Below is a small trained network, with its code and all its weights. Each question gives an input and a class and asks what happens when units are switched off, that is, made to give their printed mean instead of their output.

import numpy as np


def w(rows, s, z=0):
    codes = np.array(rows[::2]) - 128.0
    scale = np.full(codes.shape[1], s)
    scale[-1] = z or s
    return codes * scale


def norm(h):
    return h / np.sqrt((h * h).mean(-1, keepdims=True) + 1e-5)


def f(y):
    return y / 2 * (1 + np.tanh(0.7978845608 * (y + 0.044715 * y**3)))


def log_softmax(a):
    a = a - a.max(-1, keepdims=True)
    return a - np.log(np.exp(a).sum(-1, keepdims=True))


def net(x, mask):
    res = np.array(x, float).reshape(1, 4) / 4 @ E
    u = 0
    for l in range(3):
        y = f(norm(res) @ A[l][:, :-1].T + A[l][:, -1])
        res = res + np.where(mask[u : u + 7], y, B[l][:, -1]) @ B[l][:, :-1]
        u += 7
    return log_softmax(norm(res)[-1] @ U[:, :-1].T + U[:, -1])


A, B = {}, {}
E = w([
[74,90,215,68,96,147,143,106,113],'x0',
[151,109,190,222,96,85,158,170,114],'x1',
[119,157,69,104,62,221,156,217,12],'x2',
[127,203,194,167,153,246,143,134,198],'x3',
],0.012)
A[0] = w([
[130,182,2,200,127,103,103,149,186,2],'L0N0',
[111,166,48,28,124,157,90,57,167,6],'L0N1',
[81,62,186,82,124,151,151,99,103,39],'L0N2',
[156,80,101,69,115,55,148,140,104,45],'L0N3',
[126,76,166,149,189,103,119,116,172,175],'L0N4',
[154,215,191,115,134,171,163,109,150,68],'L0N5',
[89,159,115,135,76,142,116,200,91,153],'L0N6',
],0.0092,0.0081)
B[0] = w([
[246,132,213,115,151,158,61,86,12,174],'L0N0',
[102,79,158,115,254,109,133,253,124,182],'L0N1',
[214,118,155,140,147,140,93,122,68,154],'L0N2',
[87,113,97,192,94,180,30,126,177,169],'L0N3',
[168,139,66,70,92,160,174,152,114,254],'L0N4',
[117,78,73,166,117,142,60,121,121,185],'L0N5',
[180,121,93,95,120,125,172,102,158,230],'L0N6',
],0.012,0.0059)
A[1] = w([
[80,69,206,83,98,171,105,111,127,65],'L1N0',
[119,111,165,112,144,82,121,95,182,50],'L1N1',
[53,96,254,45,90,130,149,83,77,25],'L1N2',
[120,208,145,158,163,56,114,101,129,88],'L1N3',
[93,185,102,114,56,146,157,162,81,3],'L1N4',
[160,102,142,117,177,60,124,46,232,106],'L1N5',
[132,119,188,235,94,48,208,213,111,19],'L1N6',
],0.0095,0.006)
B[1] = w([
[199,168,101,173,188,99,105,116,115,174],'L1N0',
[129,120,81,183,127,129,192,133,70,141],'L1N1',
[226,169,85,237,196,113,110,112,57,189],'L1N2',
[193,114,89,157,155,152,150,103,20,119],'L1N3',
[156,151,89,124,116,132,191,88,126,153],'L1N4',
[93,146,100,114,82,202,248,119,32,253],'L1N5',
[56,119,200,78,244,87,143,197,108,212],'L1N6',
],0.011,0.0047)
A[2] = w([
[117,193,188,145,122,200,111,118,215,75],'L2N0',
[67,74,97,120,83,35,76,94,98,3],'L2N1',
[159,104,179,165,97,96,161,174,149,70],'L2N2',
[151,98,110,131,87,124,91,141,246,164],'L2N3',
[162,121,96,73,95,150,139,194,144,154],'L2N4',
[121,106,201,141,151,95,128,189,109,159],'L2N5',
[224,78,157,115,129,143,100,98,118,99],'L2N6',
],0.013,0.0062)
B[2] = w([
[65,73,51,180,99,27,84,134,51,216],'L2N0',
[52,176,128,248,127,180,100,135,126,179],'L2N1',
[121,101,92,76,178,149,120,121,90,162],'L2N2',
[116,124,205,110,81,112,104,94,166,165],'L2N3',
[102,117,195,148,120,90,169,76,169,255],'L2N4',
[122,145,110,73,129,170,84,105,189,215],'L2N5',
[151,118,140,113,76,134,78,120,166,225],'L2N6',
],0.014,0.0062)
U = w([
[136,120,91,119,69,145,252,93,106,150],'0',
[60,100,76,208,90,125,75,118,108,158],'1',
[239,127,115,145,147,139,85,115,80,156],'2',
[62,104,125,67,223,132,130,175,126,153],'3',
[123,125,176,93,96,113,95,97,219,197],'4',
[135,178,139,138,115,97,124,156,166,19],'5',
[126,181,144,131,123,78,121,140,149,1],'6',
],0.024,0.008)

Each question gives the input, the list of numbers given to net, and the class t.
The units are the neurons (one row each of A and B). Each row of codes is followed by its name. A weight is (code - 128) times the scale printed after its matrix; where a second scale follows, it is the last column's (A, B and U).
mask holds one flag per neuron, layer by layer. A switched-off neuron (its flag False) gives its mean, the last column of its row in B, instead of its output. The means were averaged over made-up inputs and are rounded, as every weight is.
A unit's drop is (log p(t) with every unit on - log p(t) with that unit switched off) / (log p(t) with every unit on - log p(t) with every unit switched off).
The circuit of an input: a set's keep is (log p(t) with only the set's units on - log p(t) with every unit switched off) / (log p(t) with every unit on - log p(t) with every unit switched off). Starting from the 12 units with the biggest drops (on a tie, the unit counted first), units are removed one at a time, each time the one whose removal leaves the highest keep (on an exact tie, the one counted first), for as long as the keep stays at least 0.8.
circuit, biggest first: the units of the circuit, biggest drop first
most important unit: the unit with the biggest drop
top k neurons: the k neurons with the biggest drops, biggest first
top k neurons in layer l: the k neurons of layer l with the biggest drops, biggest first
drop when u is switched off: that unit's drop, to one decimal
input [4,-6,-6,-4], class 0: most important unit	L1N5
input [6,2,-1,-5], class 2: top 2 neurons	(L1N2; L1N0)
input [-2,0,-3,-1], class 4: top 3 neurons	(L0N4; L0N6; L0N0)
input [3,-6,5,6], class 1: top 3 neurons	(L0N4; L2N0; L1N5)
input [-3,4,-2,1], class 3: top 4 neurons	(L0N6; L1N6; L2N2; L0N5)
input [5,1,-5,3], class 0: top 2 neurons	(L1N5; L0N0)
input [-3,8,-2,-7], class 3: top 2 neurons	(L1N6; L0N5)
input [-4,-1,-6,7], class 1: top 2 neurons in layer 0	(L0N6; L0N5)
input [2,-5,-4,-5], class 1: top 3 neurons in layer 2	(L2N1; L2N5; L2N2)
input [-5,7,-6,6], class 3: circuit, biggest first	(L1N6; L2N2)
input [8,3,0,-7], class 2: top 2 neurons in layer 2	(L2N0; L2N4)
input [3,-5,4,6], class 1: top 2 neurons	(L2N0; L0N4)
input [5,4,5,-6], class 1: top 2 neurons in layer 0	(L0N4; L0N3)
input [6,-7,1,7], class 1: most important unit	L2N0
input [7,7,5,-5], class 2: top 4 neurons	(L1N2; L0N4; L0N1; L0N2)
input [6,-6,-3,-5], class 2: top 3 neurons in layer 0	(L0N2; L0N5; L0N6)
input [-2,5,-3,2], class 3: top 2 neurons	(L1N6; L0N6)
input [8,-4,0,7], class 2: top 2 neurons	(L1N0; L1N2)
input [-1,-7,-7,-4], class 0: top 2 neurons	(L1N5; L1N6)
input [7,-1,5,1], class 2: circuit, biggest first	(L1N2)
input [7,8,-4,3], class 3: top 2 neurons	(L1N6; L0N0)
input [-4,-8,-8,5], class 0: top 2 neurons in layer 1	(L1N5; L1N6)
input [-2,-7,-6,2], class 3: top 2 neurons in layer 0	(L0N1; L0N6)
input [-7,8,2,-4], class 3: drop when L2N6 is switched off	0.0
